Below are the code and all the weights of a small trained network. Each question names an input and a class and asks about switching units off, where a switched-off unit gives its printed mean instead of its output.

import numpy as np


def w(rows, s, z=0):
    codes = np.array(rows[::2]) - 128.0
    scale = np.full(codes.shape[1], s)
    scale[-1] = z or s
    return codes * scale


def norm(h):
    return h / np.sqrt((h * h).mean(-1, keepdims=True) + 1e-5)


def f(y):
    return np.maximum(y, 0)


def log_softmax(a):
    a = a - a.max(-1, keepdims=True)
    return a - np.log(np.exp(a).sum(-1, keepdims=True))


def net(x, mask):
    res = np.array(x, float).reshape(1, 5) / 4 @ E
    u = 0
    for l in range(2):
        y = f(norm(res) @ A[l][:, :-1].T + A[l][:, -1])
        res = res + np.where(mask[u : u + 6], y, B[l][:, -1]) @ B[l][:, :-1]
        u += 6
    return log_softmax(norm(res)[-1] @ U[:, :-1].T + U[:, -1])


A, B = {}, {}
E = w([
[74,158,200,51,138,123,84,114,152,59],'x0',
[186,11,101,7,28,151,101,46,44,143],'x1',
[89,253,194,181,186,188,162,138,39,47],'x2',
[203,86,72,153,5,54,85,33,140,84],'x3',
[44,136,80,143,83,210,154,59,77,157],'x4',
],0.0005)
A[0] = w([
[79,111,148,79,172,189,145,156,101,172,14],'L0N1',
[72,226,160,173,197,171,173,129,106,99,148],'L0N2',
[196,174,91,252,123,71,140,160,137,100,2],'L0N3',
[58,143,139,122,103,171,153,46,113,100,131],'L0N4',
[81,225,175,162,226,179,170,164,104,100,131],'L0N5',
[145,206,224,110,194,95,131,141,141,35,201],'L0N6',
],0.0019,0.0013)
B[0] = w([
[155,112,164,158,203,123,198,90,139,119,161],'L0N1',
[120,170,181,157,147,118,160,35,175,56,239],'L0N2',
[160,115,94,191,252,93,215,199,164,173,167],'L0N3',
[119,135,93,127,95,167,79,203,88,172,178],'L0N4',
[58,203,207,162,113,108,145,10,202,34,252],'L0N5',
[71,119,84,77,56,194,67,165,64,194,244],'L0N6',
],0.0024,0.0022)
A[1] = w([
[107,188,165,162,158,167,177,62,125,76,8],'L1N1',
[174,65,127,78,112,107,138,93,152,133,46],'L1N2',
[118,182,153,170,169,163,180,101,82,100,37],'L1N3',
[113,192,103,201,110,130,136,120,109,100,94],'L1N4',
[161,87,106,100,112,204,158,127,5,153,175],'L1N5',
[148,129,161,85,146,112,96,183,124,123,138],'L1N6',
],0.0026,0.0013)
B[1] = w([
[102,216,201,232,216,198,221,57,18,57,250],'L1N1',
[135,198,195,136,157,123,148,112,149,64,190],'L1N2',
[138,180,179,198,203,149,194,85,90,83,210],'L1N3',
[88,166,198,96,158,202,161,75,44,84,199],'L1N4',
[5,134,63,89,101,214,45,249,56,219,249],'L1N5',
[63,121,94,121,118,182,119,138,111,178,157],'L1N6',
],0.0026,0.0022)
U = w([
[253,10,13,245,248,5,244,246,249,224,18],'0',
[8,38,8,10,11,252,4,247,8,250,251],'1',
[10,253,253,249,253,251,252,5,17,7,181],'2',
[236,26,189,19,8,5,46,7,244,12,16],'3',
],0.0032,0.002)

Each question gives the input, the list of numbers given to net, and the class t.
The units are the neurons (one row each of A and B). Each row of codes is followed by its name. A weight is (code - 128) times the scale printed after its matrix; where a second scale follows, it is the last column's (A, B and U).
mask holds one flag per neuron, layer by layer. A switched-off neuron (its flag False) gives its mean, the last column of its row in B, instead of its output. The means were averaged over made-up inputs and are rounded, as every weight is.
A unit's drop is (log p(t) with every unit on - log p(t) with that unit switched off) / (log p(t) with every unit on - log p(t) with every unit switched off).
The circuit of an input: a set's keep is (log p(t) with only the set's units on - log p(t) with every unit switched off) / (log p(t) with every unit on - log p(t) with every unit switched off). Starting from all 12 units, units are removed one at a time, each time the one whose removal leaves the highest keep (on an exact tie, the one counted first), for as long as the keep stays at least 0.8.
circuit, biggest first: the units of the circuit, biggest drop first
most important unit: the unit with the biggest drop
top k neurons: the k neurons with the biggest drops, biggest first
top k neurons in layer l: the k neurons of layer l with the biggest drops, biggest first
drop of u: that unit's drop, to one decimal
input [0,4,4,-2,-6], class 1: most important unit => L0N6
input [4,-1,-8,7,4], class 3: circuit, biggest first => [L1N5 L1N1]
input [1,1,-3,0,-5], class 3: circuit, biggest first => [L1N1 L1N5 L1N3]
input [0,6,0,4,-4], class 1: top 4 neurons => [L0N5 L0N2 L1N1 L1N5]
input [5,-8,-2,4,-8], class 1: circuit, biggest first => [L0N6 L1N1]
input [-4,0,-6,6,2], class 3: top 3 neurons in layer 1 => [L1N5 L1N1 L1N2]
input [2,-5,-5,-4,-7], class 1: top 2 neurons => [L1N1 L0N6]
input [8,7,-3,4,-8], class 3: top 2 neurons in layer 1 => [L1N5 L1N2]
input [2,6,-2,8,-2], class 3: top 2 neurons in layer 0 => [L0N6 L0N4]
input [4,-3,5,8,-6], class 1: top 2 neurons => [L0N6 L0N5]
input [-7,-4,-5,-2,4], class 0: top 2 neurons => [L0N5 L0N6]
input [-4,4,5,8,0], class 1: top 2 neurons => [L0N5 L0N2]
input [7,-6,-6,7,-2], class 3: top 3 neurons => [L1N5 L1N1 L0N4]
input [-2,3,-1,7,-8], class 3: circuit, biggest first => [L1N1]
input [2,-5,-6,7,6], class 3: top 3 neurons => [L1N5 L1N1 L0N6]
input [-7,-8,-7,1,7], class 0: top 3 neurons => [L0N5 L1N1 L1N5]
input [-4,-5,-5,-3,-5], class 0: drop of L1N1 => 0.1
input [-7,1,0,6,-3], class 0: drop of L0N5 => 0.1
input [-7,-2,2,3,-4], class 0: drop of L0N3 => 0.3
input [0,1,-7,2,-2], class 3: top neuron => [L0N6]
